Below are the code and all the weights of a small trained network. Each question names an input and a class and asks about switching units off, where a switched-off unit gives its printed mean instead of its output.

import numpy as np


def w(rows, s, z=0):
    codes = np.array(rows[::2]) - 128.0
    scale = np.full(codes.shape[1], s)
    scale[-1] = z or s
    return codes * scale


def f(y):
    return np.maximum(y, 0)


def log_softmax(a):
    a = a - a.max(-1, keepdims=True)
    return a - np.log(np.exp(a).sum(-1, keepdims=True))


def net(x, mask):
    res = np.array(x, float).reshape(1, 6) / 4 @ E
    y = f(res @ A[0][:, :-1].T + A[0][:, -1])
    res = res + np.where(mask, y, B[0][:, -1]) @ B[0][:, :-1]
    return log_softmax(res[-1] @ U[:, :-1].T + U[:, -1])


A, B = {}, {}
E = w([
[135,196,183,205,49,110,11],'x0',
[132,227,187,200,179,71,239],'x1',
[144,112,243,78,48,198,182],'x2',
[129,38,118,184,43,38,171],'x3',
[125,234,50,33,29,79,157],'x4',
[151,150,35,224,74,252,178],'x5',
],0.0037)
A[0] = w([
[129,115,126,140,143,135,121,98],'N0',
[125,2,109,209,21,7,186,57],'N1',
[128,100,151,155,149,136,124,60],'N2',
[129,105,179,71,156,48,102,54],'N3',
[128,108,187,57,159,43,97,58],'N4',
[129,176,147,107,157,180,96,85],'N5',
[123,116,245,68,44,199,194,73],'N6',
[112,142,31,165,195,62,84,110],'N7',
[140,173,99,92,81,115,146,15],'N8',
[129,104,114,109,114,144,104,109],'N9',
[125,75,77,58,186,146,213,61],'N10',
[126,121,157,98,139,93,116,50],'N11',
[128,201,133,77,210,193,100,77],'N12',
[132,33,200,219,209,183,108,37],'N13',
[120,74,93,88,98,157,69,32],'N14',
[123,153,105,104,109,114,137,46],'N15',
[124,66,91,77,94,166,59,55],'N16',
[136,146,47,219,83,253,177,14],'N17',
[120,135,51,157,172,82,100,72],'N18',
[134,106,104,93,156,133,180,59],'N19',
[134,181,165,182,76,122,28,79],'N20',
[124,116,192,47,162,41,97,58],'N21',
[129,74,81,67,181,148,205,69],'N22',
[135,120,142,141,137,134,122,92],'N23',
[120,198,136,99,202,209,82,74],'N24',
[121,107,99,101,107,141,101,56],'N25',
[123,136,68,148,161,96,110,51],'N26',
[123,211,182,194,169,81,229,5],'N27',
[125,132,112,135,136,120,122,95],'N28',
[124,136,55,154,171,84,103,69],'N29',
[124,209,177,179,159,94,228,14],'N30',
[125,165,97,95,92,114,143,15],'N31',
[128,229,50,25,28,70,159,34],'N32',
[126,120,193,95,82,170,165,55],'N33',
[122,138,80,146,163,91,100,77],'N34',
[128,48,85,67,85,178,46,71],'N35',
[128,170,134,99,168,174,102,78],'N36',
[131,108,142,146,146,139,121,69],'N37',
[128,69,171,182,179,162,111,19],'N38',
[124,130,158,83,160,92,102,55],'N39',
[119,99,110,108,112,146,96,59],'N40',
[134,81,94,91,165,134,200,73],'N41',
[138,149,68,187,93,201,165,4],'N42',
[124,123,185,100,92,169,162,42],'N43',
[133,192,175,199,59,116,15,9],'N44',
],0.0086,0.0026)
B[0] = w([
[127,114,121,127,132,132,125,137],'N0',
[136,181,68,3,115,132,147,245],'N1',
[117,99,124,122,140,126,121,148],'N2',
[99,123,88,167,103,160,138,199],'N3',
[97,137,85,175,104,164,131,212],'N4',
[134,137,108,80,124,123,142,178],'N5',
[211,109,167,129,129,200,131,244],'N6',
[189,126,171,132,130,190,127,228],'N7',
[102,65,111,115,146,122,124,160],'N8',
[139,144,128,141,140,110,127,160],'N9',
[85,132,193,124,90,101,138,227],'N10',
[119,121,106,147,112,140,138,152],'N11',
[136,154,87,59,110,121,143,217],'N12',
[91,78,128,110,195,137,68,237],'N13',
[158,114,108,162,134,71,144,185],'N14',
[116,95,117,125,143,122,126,145],'N15',
[163,145,117,165,146,70,134,207],'N16',
[80,164,74,199,96,186,122,243],'N17',
[174,96,147,134,123,161,143,189],'N18',
[110,122,158,124,102,109,137,170],'N19',
[89,155,205,118,105,110,137,201],'N20',
[97,147,83,180,107,166,128,220],'N21',
[87,141,192,122,97,107,133,219],'N22',
[121,115,128,128,132,125,128,136],'N23',
[135,132,75,54,112,122,144,216],'N24',
[134,104,110,145,130,91,143,156],'N25',
[161,85,135,136,119,144,147,165],'N26',
[166,151,116,174,148,34,121,212],'N27',
[136,117,130,131,126,132,133,135],'N28',
[171,95,146,133,121,157,142,184],'N29',
[169,138,111,171,146,45,132,204],'N30',
[106,70,109,120,139,119,123,154],'N31',
[85,74,128,110,214,136,61,254],'N32',
[173,93,141,128,120,161,147,182],'N33',
[156,105,144,132,123,155,140,168],'N34',
[172,175,125,172,162,65,124,234],'N35',
[132,136,102,86,124,122,142,176],'N36',
[119,106,121,127,138,127,124,141],'N37',
[101,65,113,119,163,125,113,182],'N38',
[113,143,102,152,113,144,136,168],'N39',
[142,118,116,146,132,97,139,155],'N40',
[99,130,176,114,99,110,130,197],'N41',
[90,119,78,175,92,151,143,190],'N42',
[167,84,135,130,116,151,153,169],'N43',
[76,92,198,118,76,89,168,201],'N44',
],0.041,0.0042)
U = w([
[66,159,54,221,84,195,127,107],'0',
[76,54,134,98,238,131,27,110],'1',
[198,166,119,188,170,17,140,114],'2',
[55,139,253,107,60,99,161,121],'3',
[245,92,180,131,125,224,157,129],'4',
[139,188,60,1,118,131,152,129],'5',
[142,213,164,120,172,153,64,255],'6',
],0.0062,0.0041)

Each question gives the input, the list of numbers given to net, and the class t.
The units are the neurons (one row each of A and B). Each row of codes is followed by its name. A weight is (code - 128) times the scale printed after its matrix; where a second scale follows, it is the last column's (A, B and U).
mask holds one flag per neuron, in row order. A switched-off neuron (its flag False) gives its mean, the last column of its row in B, instead of its output. The means were averaged over made-up inputs and are rounded, as every weight is.
A unit's drop is (log p(t) with every unit on - log p(t) with that unit switched off) / (log p(t) with every unit on - log p(t) with every unit switched off).
The circuit of an input: a set's keep is (log p(t) with only the set's units on - log p(t) with every unit switched off) / (log p(t) with every unit on - log p(t) with every unit switched off). Starting from the 12 units with the biggest drops (on a tie, the unit counted first), units are removed one at a time, each time the one whose removal leaves the highest keep (on an exact tie, the one counted first), for as long as the keep stays at least 0.8.
circuit, biggest first: the units of the circuit, biggest drop first
most important unit: the unit with the biggest drop
top k neurons: the k neurons with the biggest drops, biggest first
drop when u is switched off: that unit's drop, to one decimal
input [-3,-8,7,3,2,-2], class 2: most important unit	N35
input [8,4,6,-8,2,0], class 3: top 3 neurons	N44, N20, N1
input [6,3,-6,-5,2,-6], class 0: top 3 neurons	N21, N4, N6
input [6,2,-8,-4,3,6], class 4: top 3 neurons	N7, N18, N29
input [3,-6,-4,7,5,-1], class 5: top 3 neurons	N1, N27, N30
input [3,7,-1,-5,1,-4], class 2: top 3 neurons	N27, N30, N1
input [2,-6,8,-3,2,6], class 4: top 2 neurons	N6, N33
input [-3,8,7,7,-1,-3], class 2: top 2 neurons	N27, N30
input [6,-8,0,-8,0,4], class 2: top 4 neurons	N35, N16, N1, N14
input [2,1,-7,-8,-1,-4], class 5: top 2 neurons	N12, N24
input [-6,-7,-1,2,-7,3], class 1: top 4 neurons	N13, N38, N27, N30
input [5,-2,4,8,-7,-1], class 5: top 2 neurons	N1, N32
input [2,6,0,-7,4,5], class 5: top 2 neurons	N24, N12
input [-8,-7,-2,6,3,7], class 3: circuit, biggest first	N10
input [6,-2,-2,6,0,1], class 3: top 4 neurons	N44, N20, N24, N12
input [0,4,4,6,-7,-5], class 1: top 3 neurons	N13, N38, N17
input [-8,0,4,-6,2,7], class 3: drop when N10 is switched off	0.9
input [3,6,5,5,-5,-1], class 2: drop when N27 is switched off	2.2
input [-6,-8,5,-1,4,-8], class 0: drop when N30 is switched off	0.1
input [-2,3,-6,8,-6,-7], class 5: circuit, biggest first	N1
input [-3,4,-1,1,8,-7], class 1: drop when N32 is switched off	4.3
